[[ 14 -15   1]
 [  7  27  26]
 [ 14 -64  32]
 [-30 -31 -23]]
->
[[-15   1  14]
 [ 27  26   7]
 [-64  32  14]
 [-31 -23 -30]]

[[-14  19]
 [ -4 -10]
 [  0  27]
 [ 12  20]
 [ 20  47]
 [ -3 -48]
 [  5   6]
 [ 70  10]
 [  0   0]]
->
[[ 19 -14]
 [-10  -4]
 [ 27   0]
 [ 20  12]
 [ 47  20]
 [-48  -3]
 [  6   5]
 [ 10  70]
 [  0   0]]

[[ 20  62  46   7]
 [-27 -51 -46 -19]]
->
[[ 62  46   7  20]
 [-51 -46 -19 -27]]

[[ 77  18]
 [ 77  18]
 [ 75  17]
 [-53 -18]
 [-52 -18]
 [-53 -18]]
->
[[ 18  77]
 [ 18  77]
 [ 17  75]
 [-18 -53]
 [-18 -52]
 [-18 -53]]

[[  4 -13  45 -11 -12]
 [  7  -6   8 -14 -14]
 [  7  -4  -5   2  -1]
 [  6 -19  57  -2  -7]
 [  3 -21  66  -6  -9]
 [ 11 -20  44  -1  -7]
 [  0 -10  43  -7  -8]
 [  8  -9  14  -6  -9]]
->
[[-13  45 -11 -12   4]
 [ -6   8 -14 -14   7]
 [ -4  -5   2  -1   7]
 [-19  57  -2  -7   6]
 [-21  66  -6  -9   3]
 [-20  44  -1  -7  11]
 [-10  43  -7  -8   0]
 [ -9  14  -6  -9   8]]

[[ -8  38]
 [ -9  58]
 [ -6 -65]]
->
[[ 38  -8]
 [ 58  -9]
 [-65  -6]]
---
[[-19 -37  11 -19]
 [ 34  61 -16  32]
 [ 33  61 -16  32]
 [ 33  59 -16  31]
 [-19 -37  11 -20]
 [-19 -37  11 -19]
 [-19 -37  11 -20]
 [ 33  60 -16  32]
 [-19 -37  11 -20]
 [-19 -37  11 -20]]
->
[[-19  34  33  33 -19 -19 -19  33 -19 -19]
 [-37  61  61  59 -37 -37 -37  60 -37 -37]
 [ 11 -16 -16 -16  11  11  11 -16  11  11]
 [-19  32  32  31 -20 -19 -20  32 -20 -20]]

[[-34 -40 -48  37  41 -47]
 [ 59  63  63 -61 -15  63]
 [-39 -44 -60  39  71 -58]
 [ 24  24  31 -22 -23  30]
 [ 61  65  70 -61 -46  70]
 [ 12  14  20 -13 -22  19]
 [-43 -44 -43  43   5 -44]
 [ 33  37  44 -34 -26  43]
 [-16 -14 -12  16  52 -11]]
->
[[-34  59 -39  24  61  12 -43  33 -16]
 [-40  63 -44  24  65  14 -44  37 -14]
 [-48  63 -60  31  70  20 -43  44 -12]
 [ 37 -61  39 -22 -61 -13  43 -34  16]
 [ 41 -15  71 -23 -46 -22   5 -26  52]
 [-47  63 -58  30  70  19 -44  43 -11]]

[[-76 -74 -74  39  38  38 -75  38  38]
 [ 75  75  72 -39 -42 -44  75 -41 -40]
 [ 76  76  73 -58 -57 -58  75 -58 -58]
 [-76 -77 -73  43  42  43 -74  43  42]
 [-77 -75 -72  49  48  47 -75  49  50]]
->
[[-76  75  76 -76 -77]
 [-74  75  76 -77 -75]
 [-74  72  73 -73 -72]
 [ 39 -39 -58  43  49]
 [ 38 -42 -57  42  48]
 [ 38 -44 -58  43  47]
 [-75  75  75 -74 -75]
 [ 38 -41 -58  43  49]
 [ 38 -40 -58  42  50]]

[[ 37 -10 -58 -20 -40  -6 -60  -3   8  33   3]
 [  1   8  13  29  42  21  76  40 -52 -21   9]]
->
[[ 37   1]
 [-10   8]
 [-58  13]
 [-20  29]
 [-40  42]
 [ -6  21]
 [-60  76]
 [ -3  40]
 [  8 -52]
 [ 33 -21]
 [  3   9]]

[[ -9  -7 -42  51]
 [ 38 -44 -16 -28]
 [ 20  24  64  36]
 [ 57 -13  31  60]
 [ 64 -21 -50 -51]
 [  2 -17  67   2]
 [ -2  10  -1  54]
 [ 18 -42 -42  -5]
 [ 48  27 -18 -34]
 [ 15   9  19  10]]
->
[[ -9  38  20  57  64   2  -2  18  48  15]
 [ -7 -44  24 -13 -21 -17  10 -42  27   9]
 [-42 -16  64  31 -50  67  -1 -42 -18  19]
 [ 51 -28  36  60 -51   2  54  -5 -34  10]]

[[ 29  28 -61  26  27]
 [-42 -43  63 -43 -44]]
->
[[ 29 -42]
 [ 28 -43]
 [-61  63]
 [ 26 -43]
 [ 27 -44]]

[[-57  53  79]
 [-31  35  54]
 [ -1   1  24]
 [-47  53  44]
 [-27  42  18]
 [ -9  12  -5]
 [-38  42   4]
 [-37  10  78]]
->
[[-57 -31  -1 -47 -27  -9 -38 -37]
 [ 53  35   1  53  42  12  42  10]
 [ 79  54  24  44  18  -5   4  78]]

[[ 65  -9 -22]
 [ -6 -42  13]
 [-24  62   0]
 [  7 -32 -35]
 [ -9 -42   0]
 [-24  12 -15]
 [ 28  43   4]]
->
[[ 65  -6 -24   7  -9 -24  28]
 [ -9 -42  62 -32 -42  12  43]
 [-22  13   0 -35   0 -15   4]]

[[  7  60]
 [ 23   5]
 [-25  44]
 [-46  14]
 [-67 -30]
 [-48  21]
 [ 10 -27]
 [ 36 -27]
 [ 54  -9]
 [ 26  13]
 [-15 -31]]
->
[[  7  23 -25 -46 -67 -48  10  36  54  26 -15]
 [ 60   5  44  14 -30  21 -27 -27  -9  13 -31]]
